Below are the code and all the weights of a small trained network. Each question names an input and a class and asks about switching units off, where a switched-off unit gives its printed mean instead of its output.

import numpy as np


def w(rows, s, z=0):
    codes = np.array(rows[::2]) - 128.0
    scale = np.full(codes.shape[1], s)
    scale[-1] = z or s
    return codes * scale


def f(y):
    return y / 2 * (1 + np.tanh(0.7978845608 * (y + 0.044715 * y**3)))


def log_softmax(a):
    a = a - a.max(-1, keepdims=True)
    return a - np.log(np.exp(a).sum(-1, keepdims=True))


def net(x, mask):
    res = np.array(x, float).reshape(1, 7) / 4 @ E
    y = f(res @ A[0][:, :-1].T + A[0][:, -1])
    res = res + np.where(mask, y, B[0][:, -1]) @ B[0][:, :-1]
    return log_softmax(res[-1] @ U[:, :-1].T + U[:, -1])


A, B = {}, {}
E = w([
[111,118,142,143,128,112,103,160,94,141],'x0',
[110,115,96,136,150,167,116,151,144,116],'x1',
[216,174,177,61,174,216,98,149,74,72],'x2',
[112,144,155,145,122,106,84,141,108,147],'x3',
[68,132,235,165,220,174,195,109,160,183],'x4',
[130,117,87,112,153,154,154,135,142,118],'x5',
[24,145,122,124,98,130,125,8,29,103],'x6',
],0.013)
A[0] = w([
[133,111,152,121,149,137,156,158,124,151,106],'N0',
[131,150,156,113,143,198,105,98,65,65,44],'N1',
[139,146,174,108,171,158,141,159,115,142,62],'N2',
[138,96,112,164,116,63,140,178,230,180,253],'N3',
[131,142,130,159,117,127,128,146,155,146,182],'N4',
[6,118,86,111,112,108,138,61,109,141,119],'N5',
[110,144,77,131,94,121,127,114,131,104,223],'N6',
[98,127,137,146,127,119,152,127,134,98,48],'N7',
[245,132,191,99,176,159,95,164,129,95,145],'N8',
[108,169,118,102,124,139,138,146,92,104,134],'N9',
[125,160,145,72,164,193,95,68,29,96,10],'N10',
[179,129,80,104,133,122,60,159,117,133,186],'N11',
[73,129,226,141,223,156,187,116,152,178,178],'N12',
],0.014,0.0053)
B[0] = w([
[134,104,158,129,161,128,105,131,139,160,155],'N0',
[130,57,156,104,135,108,154,174,146,126,186],'N1',
[121,148,112,83,184,120,81,92,161,117,170],'N2',
[116,46,174,98,93,86,196,142,165,101,243],'N3',
[136,93,89,108,146,154,146,133,140,100,156],'N4',
[91,158,89,206,134,124,126,81,71,81,222],'N5',
[123,111,126,132,64,109,77,123,112,139,180],'N6',
[123,155,139,125,153,133,134,140,125,94,137],'N7',
[191,192,137,128,146,175,86,187,112,167,233],'N8',
[139,148,189,103,103,105,144,94,137,111,153],'N9',
[110,54,144,117,80,105,202,157,186,128,202],'N10',
[174,134,122,123,78,159,164,131,114,115,205],'N11',
[72,137,141,159,253,120,178,122,166,129,252],'N12',
],0.019,0.025)
U = w([
[179,34,128,133,47,90,147,136,145,128,252],'0',
[81,67,183,128,180,141,193,113,167,142,231],'1',
[83,120,75,148,51,127,67,18,51,128,119],'2',
[85,168,126,227,192,157,159,50,96,108,2],'3',
[182,193,156,113,91,255,140,157,73,139,60],'4',
[153,178,144,133,228,189,103,126,171,203,24],'5',
],0.0097,0.0034)

Each question gives the input, the list of numbers given to net, and the class t.
The units are the neurons (one row each of A and B). Each row of codes is followed by its name. A weight is (code - 128) times the scale printed after its matrix; where a second scale follows, it is the last column's (A, B and U).
mask holds one flag per neuron, in row order. A switched-off neuron (its flag False) gives its mean, the last column of its row in B, instead of its output. The means were averaged over made-up inputs and are rounded, as every weight is.
A unit's drop is (log p(t) with every unit on - log p(t) with that unit switched off) / (log p(t) with every unit on - log p(t) with every unit switched off).
The circuit of an input: a set's keep is (log p(t) with only the set's units on - log p(t) with every unit switched off) / (log p(t) with every unit on - log p(t) with every unit switched off). Starting from the 12 units with the biggest drops (on a tie, the unit counted first), units are removed one at a time, each time the one whose removal leaves the highest keep (on an exact tie, the one counted first), for as long as the keep stays at least 0.8.
circuit, biggest first: the units of the circuit, biggest drop first
unit that matters most: the unit with the biggest drop
k most important neurons: the k neurons with the biggest drops, biggest first
drop when u is switched off: that unit's drop, to one decimal
input [6,3,-8,-4,4,2,3], class 3: unit that matters most	N5
input [-7,-5,1,-5,-4,-6,-4], class 4: circuit, biggest first	[N8, N10]
input [-6,0,1,-5,-3,6,0], class 4: circuit, biggest first	[N3, N12]
input [0,-6,-6,-4,-7,-2,1], class 2: 3 most important neurons	[N5, N10, N1]
input [7,-8,7,2,0,8,8], class 0: 2 most important neurons	[N12, N10]
input [8,-8,5,8,4,-1,0], class 5: 3 most important neurons	[N3, N8, N2]
input [-3,4,2,-3,0,2,-6], class 4: 2 most important neurons	[N12, N8]
input [-1,-4,0,7,-5,6,5], class 2: 2 most important neurons	[N3, N5]
input [4,2,-7,-6,-6,-3,1], class 2: 2 most important neurons	[N5, N10]
input [7,4,7,-1,-7,1,2], class 0: 2 most important neurons	[N10, N1]
input [7,0,-7,2,-2,8,-1], class 0: 2 most important neurons	[N12, N3]
input [5,-1,4,1,-1,-6,-8], class 4: 2 most important neurons	[N8, N12]
input [-4,6,1,-7,4,3,-6], class 5: 2 most important neurons	[N8, N10]
input [-8,7,-6,-8,1,-6,6], class 3: circuit, biggest first	[N5]
input [0,1,3,3,-5,-5,-8], class 4: drop when N8 is switched off	0.4
input [-3,2,8,-1,8,7,-4], class 5: drop when N8 is switched off	0.1
input [8,-8,8,3,-6,6,-3], class 4: drop when N8 is switched off	0.6
